  7 -18   0 -51 -14  -9  12  15 -26 -12
  2  -8  -4 -44 -13  -6   6  20 -31 -11
  5 -14  -2 -43 -12 -11  18  16 -25  -9
:
  7 -18   0 -51 -14  -9  12  15 -26 -12
  5 -14  -2 -43 -12 -11  18  16 -25  -9
  2  -8  -4 -44 -13  -6   6  20 -31 -11

 -7   4   8 -10  -7  11  -7  14  -2
 19  -6  -1 -17   0  11  15  16  -1
 10 -12 -12   4 -18  -3   7  -3  32
 -8  16  -7  16  -8  10  -1  -4  31
  1  -6   8  -5 -13  -2  -1 -15  -2
 -6  10   5  -2  -5  10   2  -5   7
 20  -8  19 -14 -49  14 -13  -5   6
 18  -8  -2  -4  -3 -11  -2 -13 -18
 21  13   0  -3   0  15  18  -3   7
  3  -2   1   7  -2  -4  -3  -6  -1
:
 21  13   0  -3   0  15  18  -3   7
 20  -8  19 -14 -49  14 -13  -5   6
 19  -6  -1 -17   0  11  15  16  -1
 18  -8  -2  -4  -3 -11  -2 -13 -18
 10 -12 -12   4 -18  -3   7  -3  32
  3  -2   1   7  -2  -4  -3  -6  -1
  1  -6   8  -5 -13  -2  -1 -15  -2
 -6  10   5  -2  -5  10   2  -5   7
 -7   4   8 -10  -7  11  -7  14  -2
 -8  16  -7  16  -8  10  -1  -4  31

-45  10  -3 -13  13  -9
 35 -29 -22 -17  20   1
:
 35 -29 -22 -17  20   1
-45  10  -3 -13  13  -9

  3  -1  -5  -1
 -5   2   6   1
-33  15  40   5
 13  -6 -15  -2
:
 13  -6 -15  -2
  3  -1  -5  -1
 -5   2   6   1
-33  15  40   5

 31  41  29  29 -19  19  16 -13  24  36
-26 -35 -23 -23  14 -15 -13  10 -21 -30
 35  44  31  26 -22  26  19 -20  28  40
:
 35  44  31  26 -22  26  19 -20  28  40
 31  41  29  29 -19  19  16 -13  24  36
-26 -35 -23 -23  14 -15 -13  10 -21 -30

 -8  -9  15  -8  12  16  -8
 38  38 -27  38 -27 -28  38
 40  40 -28  40 -28 -29  39
-32 -32  40 -32  39  41 -31
-21 -21  20 -21  20  21 -20
:
 40  40 -28  40 -28 -29  39
 38  38 -27  38 -27 -28  38
 -8  -9  15  -8  12  16  -8
-21 -21  20 -21  20  21 -20
-32 -32  40 -32  39  41 -31

  1 -50 -42  -1  26  53  18  -7  38  25 -50  23
 49 -15  -1  32  41 -31  24 -13 -35  21 -38  47
 42 -50 -24   8  50  -4   9 -18   1  20 -53  49
 50 -34 -12  18  47 -15  16 -15 -18  20 -46  49
 44   6   5  43  34 -29  44  -6 -43  27 -32  45
 16 -54 -35  -4  37  34  11  -7  28  30 -54  34
 36 -55 -29  -2  40  17   7 -17  15  25 -51  40
:
 50 -34 -12  18  47 -15  16 -15 -18  20 -46  49
 49 -15  -1  32  41 -31  24 -13 -35  21 -38  47
 44   6   5  43  34 -29  44  -6 -43  27 -32  45
 42 -50 -24   8  50  -4   9 -18   1  20 -53  49
 36 -55 -29  -2  40  17   7 -17  15  25 -51  40
 16 -54 -35  -4  37  34  11  -7  28  30 -54  34
  1 -50 -42  -1  26  53  18  -7  38  25 -50  23
---
 18 -49  34
 -9  40 -26
:
 18 -49
 -9  40

-49   6   3   0
 22  37   8 -26
:
-49   6
 22  37

-26   9 -28 -42
 40  24  26   8
:
-26   9
 40  24

 28 -30  28  29 -28
-22  21 -22 -22  22
 23 -23  22  22 -22
-21  20 -21 -20  21
-40  41 -40 -41  40
:
 28 -30
-22  21

 25 -42  21  24
-34  40 -41 -34
 36 -47  24  47
:
 25 -42
-34  40

-30 -14 -47  15
 -3 -18  36  12
:
-30 -14
 -3 -18

-11 -41
-27 -17
-13  40
 25  26
:
-11 -41
-27 -17

 47  -6 -41
 24  -1 -44
-49  42  50
 18  20 -17
-41  21  45
:
47 -6
24 -1

15  0  7 20  6
10  0 12 48 11
:
15  0
10  0
---
-14  22  -4 -48  34   2  -8   6 -35  12  13 -33
-27  20 -19 -48  15  11   4  38 -55  13  36 -12
  0  22   9 -48  39   9  -1   7 -49   2  12 -30
-34  14 -13 -48   0  10  12  40 -42  17  35 -15
:
-33 -12 -30 -15
 13  36  12  35
 12  13   2  17
-35 -55 -49 -42
  6  38   7  40
 -8   4  -1  12
  2  11   9  10
 34  15  39   0
-48 -48 -48 -48
 -4 -19   9 -13
 22  20  22  14
-14 -27   0 -34

-21  31  -5  48   6
-15  30  -7 -23  36
-36  32 -17 -11  34
-52   8  21  -9  29
-42   8  -9  16  20
-18  45  -2  19  31
:
  6  36  34  29  20  31
 48 -23 -11  -9  16  19
 -5  -7 -17  21  -9  -2
 31  30  32   8   8  45
-21 -15 -36 -52 -42 -18

 10 -17 -11 -40   2  15 -31  16
-18 -17  14  15  16  -3   7 -21
 11 -15 -13 -34   4  14 -26  16
 12 -10 -14 -18   3  16 -17  10
 21  15  -8  13  13 -20  17  21
 15  14  14  -7  -7  15 -11 -13
 28  18 -13  14  12 -20  19  29
 11 -15 -13 -36   3  15 -28  16
 12 -17 -13 -39   4  16 -30  17
 16  19  19  -4  -7  23 -15 -26
:
 16 -21  16  10  21 -13  29  16  17 -26
-31   7 -26 -17  17 -11  19 -28 -30 -15
 15  -3  14  16 -20  15 -20  15  16  23
  2  16   4   3  13  -7  12   3   4  -7
-40  15 -34 -18  13  -7  14 -36 -39  -4
-11  14 -13 -14  -8  14 -13 -13 -13  19
-17 -17 -15 -10  15  14  18 -15 -17  19
 10 -18  11  12  21  15  28  11  12  16

 0  0 49
 1 50 52
 0  1 50
-2 41 51
 0  1 47
-1  5 51
 0 50 51
 0 48 50
:
49 52 50 51 47 51 51 50
 0 50  1 41  1  5 50 48
 0  1  0 -2  0 -1  0  0

 28  11   6 -18 -16 -16 -11 -22   5 -25 -17 -18  11
-47  10   5  23 -27  21  19  29   8  39  22  24   9
-31  22  14 -25 -19 -21 -15  30  19  39 -22 -25  29
:
 11   9  29
-18  24 -25
-17  22 -22
-25  39  39
  5   8  19
-22  29  30
-11  19 -15
-16  21 -21
-16 -27 -19
-18  23 -25
  6   5  14
 11  10  22
 28 -47 -31

-16   9  -7  42  27 -24 -28 -13   5
-11  -2  11  -7  -4  13 -17 -12   4
 25   4 -13 -15 -24  16 -33  11 -32
-32 -20  37 -16  23  36 -31 -31  16
:
  5   4 -32  16
-13 -12  11 -31
-28 -17 -33 -31
-24  13  16  36
 27  -4 -24  23
 42  -7 -15 -16
 -7  11 -13  37
  9  -2   4 -20
-16 -11  25 -32
---
 31 -11 -12  38  33
-49 -24  -9 -23   0
:
 31 -11
-49 -24

 18 -39 -14  41
-10   3  -2  -8
  1  -9  -7   6
 -1  19   8  -9
:
 18 -39
-10   3

 27 -41 -35  -8 -27
 28  19  31 -10  15
:
 27 -41
 28  19

-43  22
-12  35
-14  31
:
-43  22
-12  35

 -8 -43   3
 10  51 -23
:
 -8 -43
 10  51

 11 -16  10  -7  30
  5 -11  17  -8  29
 18 -24  -8  13  17
  2  24 -37   9  13
  7  41 -11 -22  -6
:
 11 -16
  5 -11
